Below are the code and all the weights of a small trained network. Each question names an input and a class and asks about switching units off, where a switched-off unit gives its printed mean instead of its output.

import numpy as np


def w(rows, s, z=0):
    codes = np.array(rows[::2]) - 128.0
    scale = np.full(codes.shape[1], s)
    scale[-1] = z or s
    return codes * scale


def f(y):
    return y / 2 * (1 + np.tanh(0.7978845608 * (y + 0.044715 * y**3)))


def log_softmax(a):
    a = a - a.max(-1, keepdims=True)
    return a - np.log(np.exp(a).sum(-1, keepdims=True))


def net(x, mask):
    res = np.array(x, float).reshape(1, 3) / 4 @ E
    y = f(res @ A[0][:, :-1].T + A[0][:, -1])
    res = res + np.where(mask, y, B[0][:, -1]) @ B[0][:, :-1]
    return log_softmax(res[-1] @ U[:, :-1].T + U[:, -1])


A, B = {}, {}
E = w([
[238,216,159,87,129,159],'x0',
[88,96,1,152,22,208],'x1',
[66,202,10,98,197,113],'x2',
],0.0097)
A[0] = w([
[85,177,93,112,199,155,67],'N1',
[195,175,116,125,108,118,251],'N2',
[123,132,218,78,147,35,76],'N3',
[41,85,157,165,115,55,204],'N4',
[209,1,159,164,77,140,143],'N5',
[85,63,131,189,180,114,238],'N6',
[54,51,139,174,149,144,170],'N7',
[117,107,175,141,208,91,28],'N8',
[59,82,130,172,129,59,167],'N9',
[102,111,91,127,80,134,45],'N10',
[54,117,141,195,113,82,93],'N11',
[219,188,123,116,108,227,146],'N12',
[111,137,176,79,167,68,52],'N13',
[82,209,78,108,167,159,173],'N14',
[111,196,41,127,183,141,94],'N15',
[181,155,118,45,126,179,254],'N16',
[178,76,154,137,191,45,58],'N17',
[183,191,131,93,101,147,38],'N18',
[84,221,98,134,144,125,151],'N19',
[83,147,190,121,185,104,64],'N20',
[133,119,169,95,171,33,115],'N21',
[112,106,106,127,95,201,87],'N22',
[145,100,81,139,88,183,113],'N23',
[142,128,76,137,88,209,118],'N24',
[145,127,24,186,18,178,218],'N25',
[126,147,69,93,194,147,28],'N26',
[211,62,182,158,70,146,193],'N27',
[157,141,45,128,176,82,62],'N28',
[213,158,124,21,101,132,133],'N29',
[109,118,129,128,64,221,23],'N30',
[127,139,86,131,75,168,50],'N31',
[125,129,106,146,70,186,38],'N32',
[225,35,169,187,62,143,18],'N33',
],0.0086,0.0046)
B[0] = w([
[35,171,180,109,98,239,176],'N1',
[161,41,54,13,187,83,192],'N2',
[122,237,127,129,97,123,191],'N3',
[192,74,42,44,223,164,189],'N4',
[42,147,190,24,132,191,212],'N5',
[205,80,49,19,192,114,186],'N6',
[190,101,77,38,197,178,184],'N7',
[177,231,91,205,66,151,158],'N8',
[212,67,51,50,206,198,179],'N9',
[174,197,88,119,114,163,148],'N10',
[188,80,91,128,221,209,156],'N11',
[227,71,63,56,196,214,199],'N12',
[184,231,114,224,31,121,162],'N13',
[31,71,217,42,118,190,212],'N14',
[34,143,209,75,118,201,207],'N15',
[190,19,34,24,231,51,202],'N16',
[125,224,83,159,49,143,167],'N17',
[174,131,52,150,198,219,153],'N18',
[30,105,137,71,99,179,189],'N19',
[175,211,94,179,56,134,160],'N20',
[174,233,123,161,70,87,181],'N21',
[179,199,87,150,93,118,159],'N22',
[162,225,99,149,126,83,170],'N23',
[180,218,115,181,68,55,181],'N24',
[140,214,123,103,117,29,252],'N25',
[46,112,158,198,111,255,162],'N26',
[28,113,208,12,137,176,218],'N27',
[58,158,212,168,66,214,163],'N28',
[198,69,30,45,200,227,185],'N29',
[145,228,136,221,40,163,156],'N30',
[168,230,110,180,92,138,155],'N31',
[169,223,136,165,96,162,153],'N32',
[9,141,228,95,106,250,193],'N33',
],0.006,0.011)
U = w([
[188,78,51,88,198,180,72],'0',
[44,124,186,89,119,197,58],'1',
[163,209,92,137,97,109,116],'2',
[139,79,87,62,184,91,208],'3',
[93,86,188,249,71,102,1],'4',
[92,85,166,182,63,92,1],'5',
[109,64,165,201,74,84,1],'6',
],0.011,0.0051)

Each question gives the input, the list of numbers given to net, and the class t.
The units are the neurons (one row each of A and B). Each row of codes is followed by its name. A weight is (code - 128) times the scale printed after its matrix; where a second scale follows, it is the last column's (A, B and U).
mask holds one flag per neuron, in row order. A switched-off neuron (its flag False) gives its mean, the last column of its row in B, instead of its output. The means were averaged over made-up inputs and are rounded, as every weight is.
A unit's drop is (log p(t) with every unit on - log p(t) with that unit switched off) / (log p(t) with every unit on - log p(t) with every unit switched off).
The circuit of an input: a set's keep is (log p(t) with only the set's units on - log p(t) with every unit switched off) / (log p(t) with every unit on - log p(t) with every unit switched off). Starting from the 12 units with the biggest drops (on a tie, the unit counted first), units are removed one at a time, each time the one whose removal leaves the highest keep (on an exact tie, the one counted first), for as long as the keep stays at least 0.8.
units of the circuit, in order: the units of the circuit, biggest drop first
most important unit: the unit with the biggest drop
top k neurons: the k neurons with the biggest drops, biggest first
drop when u is switched off: that unit's drop, to one decimal
input [-8,-8,8], class 0: units of the circuit, in order	(N9)
input [4,5,3], class 2: units of the circuit, in order	(N25 N24)
input [-1,-1,-3], class 3: units of the circuit, in order	(N1 N26)
input [-6,-6,3], class 0: units of the circuit, in order	(N4 N9)
input [-2,4,4], class 1: top 2 neurons	(N14 N15)
input [-7,-6,1], class 0: top 3 neurons	(N4 N9 N6)
input [-5,5,-5], class 0: top 4 neurons	(N7 N4 N9 N6)
input [-7,7,-5], class 0: top 3 neurons	(N7 N4 N9)
input [7,-8,6], class 2: top 4 neurons	(N13 N21 N3 N20)
input [-7,-7,-3], class 0: top 2 neurons	(N4 N9)
input [7,8,7], class 2: top 3 neurons	(N25 N24 N31)
input [4,-5,-3], class 2: top 2 neurons	(N3 N21)
input [-7,-8,4], class 2: top 2 neurons	(N21 N13)
input [-8,-7,-5], class 0: most important unit	N4
input [-2,1,-2], class 3: drop when N22 is switched off	0.0
input [2,-2,0], class 3: drop when N26 is switched off	0.1
input [-6,8,8], class 1: drop when N32 is switched off	-0.1
input [-6,1,8], class 1: drop when N15 is switched off	0.2
